Here is a tiny trained network, its code and every weight. The questions are about switching its units off for an input and a class, where a switched-off unit gives its printed mean instead of its output.

import numpy as np


def w(rows, s, z=0):
    codes = np.array(rows[::2]) - 128.0
    scale = np.full(codes.shape[1], s)
    scale[-1] = z or s
    return codes * scale


def f(y):
    return y / 2 * (1 + np.tanh(0.7978845608 * (y + 0.044715 * y**3)))


def log_softmax(a):
    a = a - a.max(-1, keepdims=True)
    return a - np.log(np.exp(a).sum(-1, keepdims=True))


def net(x, mask):
    res = np.array(x, float).reshape(1, 2) / 4 @ E
    y = f(res @ A[0][:, :-1].T + A[0][:, -1])
    res = res + np.where(mask, y, B[0][:, -1]) @ B[0][:, :-1]
    return log_softmax(res[-1] @ U[:, :-1].T + U[:, -1])


A, B = {}, {}
E = w([
[245,81,191,167],'x0',
[130,228,79,248],'x1',
],0.011)
A[0] = w([
[91,253,61,161,158],'N0',
[71,105,103,64,210],'N1',
[156,112,167,120,162],'N2',
[196,135,207,134,181],'N3',
[133,90,155,116,163],'N4',
[171,108,127,144,122],'N5',
[154,134,105,118,90],'N6',
[106,131,138,82,119],'N7',
[154,84,182,82,180],'N8',
[157,68,176,65,252],'N9',
[116,99,123,25,198],'N10',
[135,141,83,215,254],'N11',
[132,159,106,93,123],'N12',
[154,132,168,148,109],'N13',
],0.018,0.0064)
B[0] = w([
[149,108,114,218,232],'N0',
[146,32,23,42,209],'N1',
[175,154,93,194,174],'N2',
[152,160,72,137,212],'N3',
[122,123,131,199,174],'N4',
[203,238,117,97,160],'N5',
[125,138,165,110,124],'N6',
[67,90,119,1,161],'N7',
[104,85,163,198,220],'N8',
[67,62,161,174,253],'N9',
[24,30,92,111,233],'N10',
[205,172,123,158,216],'N11',
[158,99,105,78,138],'N12',
[190,158,148,90,155],'N13',
],0.0098,0.019)
U = w([
[127,138,142,114,90],'0',
[150,156,242,50,34],'1',
[75,82,106,98,171],'2',
[108,196,152,102,1],'3',
[204,150,74,104,171],'4',
[157,140,145,250,184],'5',
],0.013,0.0029)

Each question gives the input, the list of numbers given to net, and the class t.
The units are the neurons (one row each of A and B). Each row of codes is followed by its name. A weight is (code - 128) times the scale printed after its matrix; where a second scale follows, it is the last column's (A, B and U).
mask holds one flag per neuron, in row order. A switched-off neuron (its flag False) gives its mean, the last column of its row in B, instead of its output. The means were averaged over made-up inputs and are rounded, as every weight is.
A unit's drop is (log p(t) with every unit on - log p(t) with that unit switched off) / (log p(t) with every unit on - log p(t) with every unit switched off).
The circuit of an input: a set's keep is (log p(t) with only the set's units on - log p(t) with every unit switched off) / (log p(t) with every unit on - log p(t) with every unit switched off). Starting from the 12 units with the biggest drops (on a tie, the unit counted first), units are removed one at a time, each time the one whose removal leaves the highest keep (on an exact tie, the one counted first), for as long as the keep stays at least 0.8.
circuit, biggest first: the units of the circuit, biggest drop first
top k neurons: the k neurons with the biggest drops, biggest first
drop when u is switched off: that unit's drop, to one decimal
input [6,4], class 4: circuit, biggest first : N9; N8
input [7,5], class 4: circuit, biggest first : N9; N8
input [4,-5], class 5: circuit, biggest first : N8
input [-6,2], class 4: top 4 neurons : N9; N8; N1; N10
input [3,2], class 4: top 4 neurons : N9; N8; N0; N4
input [6,-8], class 5: top 3 neurons : N8; N2; N4
input [4,3], class 4: top 3 neurons : N9; N8; N0
input [7,6], class 4: top 2 neurons : N9; N8
input [7,4], class 4: drop when N9 is switched off : 0.2
input [8,4], class 4: drop when N5 is switched off : 0.1
input [4,2], class 4: drop when N7 is switched off : -0.1
